Here is a tiny trained network, its code and every weight. The questions are about switching its units off for an input and a target symbol, where a switched-off unit gives its printed mean instead of its output.

import numpy as np


def w(rows, s, z=0):
    codes = np.array(rows[::2]) - 128.0
    scale = np.full(codes.shape[1], s)
    scale[-1] = z or s
    return codes * scale


def softmax(a):
    e = np.exp(a - a.max(-1, keepdims=True))
    return e / e.sum(-1, keepdims=True)


def log_softmax(a):
    a = a - a.max(-1, keepdims=True)
    return a - np.log(np.exp(a).sum(-1, keepdims=True))


def net(x, mask):
    ids = ['Θαβγδζηξπστω'.index(c) for c in x.split()]
    T = len(ids)
    res = E[ids] + P[:T]
    u = 0
    for l in range(2):
        r = res
        for j in range(3):
            rows = slice(2 * j, 2 * j + 2)
            q, k, v = (r @ M[l][rows].T for M in (Q, K, V))
            z = softmax(np.where(np.tri(T) > 0, q @ k.T / 2**0.5, -1e9)) @ v
            o = O[l][rows]
            res = res + np.where(mask[u + j], z, o[:, -1]) @ o[:, :-1]
        u += 3
    return log_softmax(res[-1] @ U[:, :-1].T + U[:, -1])


Q, K, V, O = {}, {}, {}, {}
E = w([
[206,95,134,83,107],'Θ',
[173,77,126,59,132],'α',
[66,121,145,151,143],'β',
[182,18,149,124,158],'γ',
[103,118,179,154,207],'δ',
[103,50,146,102,143],'ζ',
[137,185,118,144,109],'η',
[220,179,231,124,167],'ξ',
[140,160,44,99,149],'π',
[159,93,95,135,4],'σ',
[107,153,182,187,84],'τ',
[109,56,126,213,151],'ω',
],0.018)
P = w([
[17,167,164,244,154],'0',
[134,39,83,143,253],'1',
[161,74,46,92,206],'2',
[96,84,90,150,157],'3',
[44,91,101,181,122],'4',
[164,155,42,140,92],'5',
[64,120,60,169,114],'6',
],0.005)
Q[0] = w([
[145,64,102,90,122],'L0H0',
[147,144,231,122,95],'L0H0',
[65,87,195,58,32],'L0H1',
[149,112,5,191,129],'L0H1',
[168,15,84,181,162],'L0H2',
[103,119,255,169,104],'L0H2',
],0.0099)
K[0] = w([
[142,95,18,93,67],'L0H0',
[169,159,255,131,128],'L0H0',
[160,111,210,138,137],'L0H1',
[85,34,53,7,48],'L0H1',
[145,68,50,198,132],'L0H2',
[200,196,173,90,102],'L0H2',
],0.007)
V[0] = w([
[76,142,67,79,147],'L0H0',
[183,218,30,142,123],'L0H0',
[150,133,46,151,223],'L0H1',
[81,11,50,68,86],'L0H1',
[138,20,63,254,156],'L0H2',
[192,158,32,222,124],'L0H2',
],0.0071)
O[0] = w([
[67,104,31,226,190,118],'L0H0',
[153,68,58,22,148,88],'L0H0',
[202,98,58,137,108,148],'L0H1',
[61,97,157,100,33,168],'L0H1',
[42,110,193,138,64,252],'L0H2',
[115,119,90,254,9,146],'L0H2',
],0.0064,0.013)
Q[1] = w([
[97,87,118,142,207],'L1H0',
[152,126,130,139,190],'L1H0',
[127,106,208,150,87],'L1H1',
[146,149,10,101,178],'L1H1',
[153,140,105,124,98],'L1H2',
[140,165,137,157,96],'L1H2',
],0.011)
K[1] = w([
[110,145,141,110,250],'L1H0',
[220,178,126,133,221],'L1H0',
[77,92,91,138,69],'L1H1',
[221,159,176,89,165],'L1H1',
[53,186,152,205,120],'L1H2',
[22,2,160,114,157],'L1H2',
],0.0099)
V[1] = w([
[113,117,119,125,202],'L1H0',
[75,222,120,57,43],'L1H0',
[126,116,97,252,118],'L1H1',
[182,87,101,190,124],'L1H1',
[2,155,18,163,117],'L1H2',
[95,157,169,165,147],'L1H2',
],0.0077)
O[1] = w([
[62,187,160,157,74,98],'L1H0',
[155,77,113,242,176,100],'L1H0',
[123,255,150,80,84,249],'L1H1',
[170,205,204,46,72,157],'L1H1',
[72,80,88,139,104,157],'L1H2',
[149,114,148,156,164,163],'L1H2',
],0.0082,0.014)
U = w([
[230,69,188,118,135,193],'Θ',
[132,42,155,55,182,253],'α',
[35,158,128,138,205,99],'β',
[171,48,253,122,134,2],'γ',
[80,164,191,107,217,24],'δ',
[26,23,203,75,204,104],'ζ',
[140,201,57,167,160,201],'η',
[201,174,187,92,180,134],'ξ',
[51,114,2,46,128,201],'π',
[209,38,131,193,37,8],'σ',
[195,150,201,240,163,108],'τ',
[86,170,185,87,43,144],'ω',
],0.007,0.005)

Each question gives the input, a string of symbols that net reads in full, and the target symbol t.
The units are the heads (2 rows each of Q, K, V and O). Each row of codes is followed by its name. A weight is (code - 128) times the scale printed after its matrix; where a second scale follows, it is the last column's (O and U).
mask holds one flag per head, layer by layer. A switched-off head (its flag False) gives its mean, the last column of its rows in O, instead of its output. The means were averaged over made-up inputs and are rounded, as every weight is.
A unit's drop is (log p(t) with every unit on - log p(t) with that unit switched off) / (log p(t) with every unit on - log p(t) with every unit switched off).
The circuit of an input: a set's keep is (log p(t) with only the set's units on - log p(t) with every unit switched off) / (log p(t) with every unit on - log p(t) with every unit switched off). Starting from all 6 units, units are removed one at a time, each time the one whose removal leaves the highest keep (on an exact tie, the one counted first), for as long as the keep stays at least 0.8.
circuit, biggest first: the units of the circuit, biggest drop first
most important unit: the unit with the biggest drop
which heads matter: for each layer, one digit per head in row order, 1 if its drop is at least 0.15 and else 0, layers parted by /
drop of u: that unit's drop, to one decimal
input δ ω δ, target ω: most important unit : L1H0
input ω ξ α, target ξ: which heads matter : 110 / 001
input ω π α, target π: which heads matter : 100 / 001
input τ Θ Θ, target Θ: circuit, biggest first : [L1H1 L1H2 L0H2]
input ζ ω ξ η ζ, target ξ: circuit, biggest first : [L1H2 L0H1 L0H2]
input ω σ Θ α τ, target τ: which heads matter : 010 / 100
input ω ω ω, target ω: which heads matter : 000 / 010
input ω ω ω ω ω σ τ, target τ: which heads matter : 000 / 100
input ω α π ζ, target π: circuit, biggest first : [L0H0 L1H2]
input β ζ ω, target ω: circuit, biggest first : [L0H2 L1H1 L1H0]
input α ω ω β γ, target ω: circuit, biggest first : [L0H2 L1H1]
input ξ ζ Θ, target ξ: circuit, biggest first : [L1H2 L0H2]
input π ζ ζ ζ, target π: which heads matter : 101 / 001
input α Θ α, target α: which heads matter : 001 / 010
input α α π τ σ Θ, target Θ: most important unit : L1H0
input β ω β γ, target ω: drop of L1H0 : 0.1
input ω γ ω τ Θ ω σ, target σ: drop of L1H0 : 0.8
input η ζ ζ, target ζ: drop of L1H2 : 0.0
